Below are the code and all the weights of a small trained network. Each question names an input and a class and asks about switching units off, where a switched-off unit gives its printed mean instead of its output.

import numpy as np


def w(rows, s, z=0):
    codes = np.array(rows[::2]) - 128.0
    scale = np.full(codes.shape[1], s)
    scale[-1] = z or s
    return codes * scale


def f(y):
    return y / 2 * (1 + np.tanh(0.7978845608 * (y + 0.044715 * y**3)))


def log_softmax(a):
    a = a - a.max(-1, keepdims=True)
    return a - np.log(np.exp(a).sum(-1, keepdims=True))


def net(x, mask):
    res = np.array(x, float).reshape(1, 6) / 4 @ E
    y = f(res @ A[0][:, :-1].T + A[0][:, -1])
    res = res + np.where(mask, y, B[0][:, -1]) @ B[0][:, :-1]
    return log_softmax(res[-1] @ U[:, :-1].T + U[:, -1])


A, B = {}, {}
E = w([
[98,220,105,109,125,143,73,210],'x0',
[218,121,201,219,126,172,78,149],'x1',
[93,44,185,98,242,86,109,188],'x2',
[179,145,164,122,62,222,155,168],'x3',
[171,254,91,112,131,159,137,94],'x4',
[241,100,112,19,116,40,95,150],'x5',
],0.0092)
A[0] = w([
[159,170,158,121,136,162,127,177,201],'N1',
[154,98,87,106,57,138,147,36,129],'N2',
[165,65,146,115,209,58,101,121,189],'N3',
[148,91,150,101,176,133,151,98,192],'N4',
[142,139,85,48,128,106,133,130,193],'N5',
[134,89,171,133,129,150,130,126,177],'N6',
[154,88,176,151,96,157,129,98,157],'N7',
[197,108,177,96,95,138,144,146,210],'N8',
[78,101,115,155,132,169,112,95,254],'N9',
[110,119,94,102,108,136,80,140,15],'N10',
[144,119,65,9,107,115,156,154,142],'N11',
[189,91,161,112,112,148,111,158,60],'N12',
],0.014,0.0037)
B[0] = w([
[149,136,110,14,134,140,65,91,191],'N1',
[47,232,56,69,92,134,9,66,215],'N2',
[208,132,126,63,139,188,124,132,251],'N3',
[133,153,159,104,153,152,163,166,179],'N4',
[106,152,155,93,60,156,145,181,208],'N5',
[143,151,151,154,156,142,169,143,175],'N6',
[81,116,207,174,168,109,137,175,195],'N7',
[156,159,123,112,169,117,124,54,216],'N8',
[119,135,83,112,112,137,116,176,198],'N9',
[101,118,148,196,137,77,188,149,139],'N10',
[114,141,145,130,171,151,172,232,227],'N11',
[170,121,180,103,163,83,103,92,190],'N12',
],0.011,0.014)
U = w([
[107,103,65,192,88,60,120,123,30],'0',
[157,164,94,107,100,176,122,164,253],'1',
[70,112,140,188,122,96,176,178,55],'2',
[108,197,67,112,115,77,74,8,223],'3',
[184,93,159,142,168,103,133,97,7],'4',
],0.013,0.0029)

Each question gives the input, the list of numbers given to net, and the class t.
The units are the neurons (one row each of A and B). Each row of codes is followed by its name. A weight is (code - 128) times the scale printed after its matrix; where a second scale follows, it is the last column's (A, B and U).
mask holds one flag per neuron, in row order. A switched-off neuron (its flag False) gives its mean, the last column of its row in B, instead of its output. The means were averaged over made-up inputs and are rounded, as every weight is.
A unit's drop is (log p(t) with every unit on - log p(t) with that unit switched off) / (log p(t) with every unit on - log p(t) with every unit switched off).
The circuit of an input: a set's keep is (log p(t) with only the set's units on - log p(t) with every unit switched off) / (log p(t) with every unit on - log p(t) with every unit switched off). Starting from all 12 units, units are removed one at a time, each time the one whose removal leaves the highest keep (on an exact tie, the one counted first), for as long as the keep stays at least 0.8.
circuit, biggest first: the units of the circuit, biggest drop first
k most important neurons: the k neurons with the biggest drops, biggest first
drop when u is switched off: that unit's drop, to one decimal
input [8,5,-5,4,0,-1], class 3: circuit, biggest first	N11; N1
input [2,3,-1,-5,-3,0], class 4: 4 most important neurons	N2; N5; N11; N1
input [8,7,-2,4,7,-4], class 3: most important neuron	N1
input [-2,8,1,-7,-1,-6], class 2: circuit, biggest first	N1; N7
input [6,6,-2,-4,-5,1], class 4: 4 most important neurons	N2; N5; N9; N11
input [-6,4,2,5,6,7], class 3: 2 most important neurons	N8; N2
input [8,4,-5,5,1,5], class 3: 2 most important neurons	N8; N1
input [-7,-4,7,5,3,-2], class 4: 2 most important neurons	N2; N5
input [7,-7,1,-4,7,-1], class 2: circuit, biggest first	N3; N2; N10
input [0,3,8,7,7,1], class 4: circuit, biggest first	N2; N12
input [3,-5,2,-2,3,-8], class 2: 3 most important neurons	N2; N3; N1
input [2,-8,-4,-6,2,-1], class 1: 2 most important neurons	N11; N5
input [-4,-6,-8,2,-7,7], class 3: 2 most important neurons	N2; N8
input [-4,-7,-8,4,-1,-4], class 3: circuit, biggest first	N2
input [4,0,5,-1,-1,-8], class 2: 2 most important neurons	N3; N2
input [5,8,8,-5,5,7], class 4: 3 most important neurons	N12; N2; N9
input [0,-7,-7,-3,-5,3], class 1: 3 most important neurons	N11; N5; N8
input [-4,4,4,-8,6,3], class 1: 2 most important neurons	N3; N12
input [0,-5,5,4,-8,-4], class 2: 3 most important neurons	N2; N1; N8
input [-1,-8,1,-7,-5,-6], class 2: circuit, biggest first	N2
input [5,-1,-4,-6,-5,-2], class 0: 2 most important neurons	N2; N11
input [-4,-1,0,-7,-7,-6], class 1: drop when N10 is switched off	0.3
input [-7,-3,8,-8,-5,-7], class 1: drop when N9 is switched off	0.4
input [-2,5,-2,7,-5,5], class 4: drop when N12 is switched off	0.1
input [-3,-8,8,-3,-3,-1], class 1: drop when N3 is switched off	1.7
